Below are the code and all the weights of a small trained network. Each question names an input and a class and asks about switching units off, where a switched-off unit gives its printed mean instead of its output.

import numpy as np


def w(rows, s, z=0):
    codes = np.array(rows[::2]) - 128.0
    scale = np.full(codes.shape[1], s)
    scale[-1] = z or s
    return codes * scale


def f(y):
    return np.maximum(y, 0)


def log_softmax(a):
    a = a - a.max(-1, keepdims=True)
    return a - np.log(np.exp(a).sum(-1, keepdims=True))


def net(x, mask):
    res = np.array(x, float).reshape(1, 2) / 4 @ E
    y = f(res @ A[0][:, :-1].T + A[0][:, -1])
    res = res + np.where(mask, y, B[0][:, -1]) @ B[0][:, :-1]
    return log_softmax(res[-1] @ U[:, :-1].T + U[:, -1])


A, B = {}, {}
E = w([
[92,66,68,47,238,48,202,252,128],'x0',
[115,160,219,59,198,187,247,155,50],'x1',
],0.011)
A[0] = w([
[146,183,165,175,128,254,92,78,110,111],'N1',
[191,102,92,185,102,73,71,166,227,180],'N2',
[56,98,214,134,167,167,214,141,33,154],'N3',
[76,43,92,143,114,83,15,97,214,81],'N4',
[156,173,160,69,113,172,191,142,164,213],'N5',
[152,149,145,129,56,149,66,149,94,198],'N6',
[140,216,130,129,76,138,105,112,90,178],'N7',
[148,121,33,88,135,94,196,147,96,204],'N8',
[124,81,113,57,193,87,128,166,140,171],'N9',
[236,140,187,123,125,155,54,86,100,83],'N10',
[95,213,184,135,172,160,247,109,27,79],'N11',
[139,199,166,211,117,159,148,98,153,85],'N12',
[210,186,220,168,85,230,142,74,169,123],'N13',
[190,138,156,117,160,132,94,46,134,88],'N14',
[128,91,126,109,64,159,129,151,124,248],'N15',
[88,55,75,114,156,41,168,181,177,70],'N16',
[100,81,66,202,169,93,43,110,197,77],'N17',
[104,179,217,100,140,147,182,125,36,85],'N18',
[63,74,116,85,168,82,142,197,99,81],'N19',
[35,28,60,30,171,112,193,142,121,70],'N20',
],0.0077,0.012)
B[0] = w([
[147,156,135,111,92,95,118,163,136,210],'N1',
[95,58,190,162,131,137,80,92,68,251],'N2',
[103,134,153,171,106,114,77,114,93,229],'N3',
[89,74,172,165,75,148,63,129,139,218],'N4',
[108,97,165,187,124,123,142,70,61,212],'N5',
[173,126,134,140,129,110,161,122,122,208],'N6',
[163,140,120,137,163,83,165,126,138,199],'N7',
[156,110,120,119,127,62,143,134,89,234],'N8',
[127,140,123,131,122,83,140,142,124,234],'N9',
[137,164,146,117,110,113,125,192,167,175],'N10',
[79,100,165,133,81,205,60,133,128,209],'N11',
[172,177,132,91,110,129,82,204,170,172],'N12',
[165,133,145,96,127,74,94,155,160,229],'N13',
[133,177,124,86,138,135,80,172,182,153],'N14',
[171,115,139,160,246,69,207,82,66,231],'N15',
[137,187,158,104,126,113,86,144,167,213],'N16',
[74,77,172,134,49,171,29,123,119,203],'N17',
[89,85,213,174,64,209,1,125,125,192],'N18',
[152,166,121,96,91,79,70,160,169,201],'N19',
[151,142,137,96,130,95,64,143,181,218],'N20',
],0.01,0.014)
U = w([
[14,71,170,169,59,188,65,107,114,108],'0',
[202,218,133,72,102,34,107,255,244,89],'1',
[173,90,139,177,187,33,208,9,18,253],'2',
[119,168,56,120,161,107,180,93,165,93],'3',
[107,151,121,143,182,209,137,171,157,102],'4',
[95,112,94,77,121,159,190,109,188,97],'5',
[118,178,78,83,122,162,108,131,188,98],'6',
[79,115,111,122,68,161,191,148,142,94],'7',
],0.0085,0.0067)

Each question gives the input, the list of numbers given to net, and the class t.
The units are the neurons (one row each of A and B). Each row of codes is followed by its name. A weight is (code - 128) times the scale printed after its matrix; where a second scale follows, it is the last column's (A, B and U).
mask holds one flag per neuron, in row order. A switched-off neuron (its flag False) gives its mean, the last column of its row in B, instead of its output. The means were averaged over made-up inputs and are rounded, as every weight is.
A unit's drop is (log p(t) with every unit on - log p(t) with that unit switched off) / (log p(t) with every unit on - log p(t) with every unit switched off).
The circuit of an input: a set's keep is (log p(t) with only the set's units on - log p(t) with every unit switched off) / (log p(t) with every unit on - log p(t) with every unit switched off). Starting from the 12 units with the biggest drops (on a tie, the unit counted first), units are removed one at a time, each time the one whose removal leaves the highest keep (on an exact tie, the one counted first), for as long as the keep stays at least 0.8.
circuit, biggest first: the units of the circuit, biggest drop first
top k neurons: the k neurons with the biggest drops, biggest first
drop when u is switched off: that unit's drop, to one decimal
input [-4,3], class 1: circuit, biggest first -> [N2]
input [7,7], class 0: top 4 neurons -> [N11, N18, N3, N5]
input [-3,3], class 2: circuit, biggest first -> [N17, N4]
input [-8,7], class 1: top 3 neurons -> [N13, N1, N12]
input [7,-8], class 0: top 2 neurons -> [N2, N17]
input [6,-6], class 0: top 3 neurons -> [N2, N17, N4]
input [5,6], class 0: top 2 neurons -> [N11, N18]
input [2,3], class 2: top 2 neurons -> [N17, N4]
input [3,2], class 2: top 2 neurons -> [N13, N12]
input [7,8], class 0: top 3 neurons -> [N11, N18, N3]
input [-3,-3], class 2: drop when N18 is switched off -> 0.3
input [-5,4], class 1: drop when N13 is switched off -> 0.5
input [4,5], class 0: drop when N4 is switched off -> 0.0
